Below is a small trained network, with its code and all its weights. Each question gives an input and a class and asks what happens when units are switched off, that is, made to give their printed mean instead of their output.

import numpy as np


def w(rows, s, z=0):
    codes = np.array(rows[::2]) - 128.0
    scale = np.full(codes.shape[1], s)
    scale[-1] = z or s
    return codes * scale


def f(y):
    return y / 2 * (1 + np.tanh(0.7978845608 * (y + 0.044715 * y**3)))


def log_softmax(a):
    a = a - a.max(-1, keepdims=True)
    return a - np.log(np.exp(a).sum(-1, keepdims=True))


def net(x, mask):
    res = np.array(x, float).reshape(1, 5) / 4 @ E
    y = f(res @ A[0][:, :-1].T + A[0][:, -1])
    res = res + np.where(mask, y, B[0][:, -1]) @ B[0][:, :-1]
    return log_softmax(res[-1] @ U[:, :-1].T + U[:, -1])


A, B = {}, {}
E = w([
[162,199,17,152,169,63,153,87,254,112],'x0',
[111,175,174,167,149,83,40,63,97,203],'x1',
[41,186,186,155,101,172,185,113,194,86],'x2',
[169,220,104,143,133,162,78,108,147,51],'x3',
[137,111,108,228,53,208,162,80,89,75],'x4',
],0.0071)
A[0] = w([
[126,96,140,119,128,116,132,148,95,138,36],'n1',
[153,120,116,26,185,100,104,195,131,134,172],'n2',
[127,122,140,143,61,224,177,147,123,70,178],'n3',
[152,139,113,88,172,102,97,146,144,135,145],'n4',
[142,179,92,127,176,97,114,109,182,118,121],'n5',
[81,147,194,99,145,137,120,138,127,129,170],'n6',
[46,151,213,106,132,151,118,147,133,143,173],'n7',
[147,132,115,63,172,104,111,156,132,151,125],'n8',
[141,128,148,151,110,155,39,104,46,140,203],'n9',
[111,189,107,156,135,128,143,99,186,95,196],'n10',
[99,13,157,93,102,137,177,207,72,159,210],'n11',
[116,113,125,142,51,254,178,148,121,60,169],'n12',
[149,123,173,147,102,150,28,107,25,132,185],'n13',
[141,148,129,140,121,138,136,120,138,118,13],'n14',
[152,125,109,149,111,151,137,126,125,95,46],'n15',
[131,184,112,159,125,140,126,95,167,103,117],'n16',
[110,94,125,79,146,115,161,198,144,126,254],'n17',
[181,93,82,123,140,113,142,129,126,129,99],'n18',
],0.0098,0.0031)
B[0] = w([
[110,122,115,117,156,116,156,104,157,148,141],'n1',
[149,97,165,141,64,168,55,172,44,113,202],'n2',
[167,152,127,119,54,150,126,158,101,52,207],'n3',
[156,112,144,160,106,134,82,172,104,101,167],'n4',
[146,121,129,183,134,82,95,110,158,105,186],'n5',
[110,142,177,129,96,130,118,108,136,127,171],'n6',
[97,158,218,107,77,168,120,93,136,145,193],'n7',
[144,121,162,136,84,166,97,155,88,119,172],'n8',
[172,39,98,215,130,96,83,165,121,102,202],'n9',
[137,146,119,155,147,98,151,89,193,81,191],'n10',
[107,1,163,159,151,45,77,104,121,161,248],'n11',
[171,168,128,111,49,177,128,165,104,14,223],'n12',
[173,25,91,216,138,88,95,156,120,107,219],'n13',
[117,142,119,123,143,121,149,119,148,132,123],'n14',
[106,150,120,99,129,159,151,122,124,133,137],'n15',
[116,129,121,156,161,93,143,84,177,137,167],'n16',
[132,115,167,156,97,96,80,133,108,120,195],'n17',
[101,143,169,108,105,149,118,123,121,151,152],'n18',
],0.0099,0.011)
U = w([
[145,156,87,78,125,166,174,161,113,115,11],'0',
[127,109,88,149,250,89,136,100,158,143,84],'1',
[157,113,127,144,111,125,100,176,108,113,254],'2',
[57,110,154,102,134,126,123,103,111,212,136],'3',
[110,170,147,107,121,138,150,101,158,117,75],'4',
],0.016,0.0026)

Each question gives the input, the list of numbers given to net, and the class t.
The units are the neurons (one row each of A and B). Each row of codes is followed by its name. A weight is (code - 128) times the scale printed after its matrix; where a second scale follows, it is the last column's (A, B and U).
mask holds one flag per neuron, in row order. A switched-off neuron (its flag False) gives its mean, the last column of its row in B, instead of its output. The means were averaged over made-up inputs and are rounded, as every weight is.
A unit's drop is (log p(t) with every unit on - log p(t) with that unit switched off) / (log p(t) with every unit on - log p(t) with every unit switched off).
The circuit of an input: a set's keep is (log p(t) with only the set's units on - log p(t) with every unit switched off) / (log p(t) with every unit on - log p(t) with every unit switched off). Starting from the 12 units with the biggest drops (on a tie, the unit counted first), units are removed one at a time, each time the one whose removal leaves the highest keep (on an exact tie, the one counted first), for as long as the keep stays at least 0.8.
circuit, biggest first: the units of the circuit, biggest drop first
k most important neurons: the k neurons with the biggest drops, biggest first
drop of u: that unit's drop, to one decimal
input [7,8,4,-3,-7], class 1: circuit, biggest first	[n12]
input [7,-5,7,3,-2], class 1: circuit, biggest first	[n16; n10]
input [3,-3,7,-5,-5], class 4: circuit, biggest first	[n13; n9]
input [6,6,4,-1,-7], class 1: 2 most important neurons	[n12; n3]
input [-1,7,6,7,-4], class 4: 3 most important neurons	[n7; n11; n6]
input [8,-8,5,4,3], class 4: 2 most important neurons	[n10; n16]
input [-5,1,1,-1,-3], class 3: 3 most important neurons	[n12; n3; n7]
input [7,-4,-2,6,4], class 4: 3 most important neurons	[n11; n13; n9]
input [7,-2,7,-6,-4], class 1: 2 most important neurons	[n12; n3]
input [-7,-3,-2,-6,-7], class 3: 2 most important neurons	[n11; n12]
input [4,-4,7,0,3], class 4: 2 most important neurons	[n10; n16]
input [5,0,-6,-1,6], class 1: 3 most important neurons	[n12; n2; n3]
input [-1,0,5,2,-5], class 4: drop of n11	0.3
input [-8,-8,0,-7,-7], class 3: circuit, biggest first	[n11]
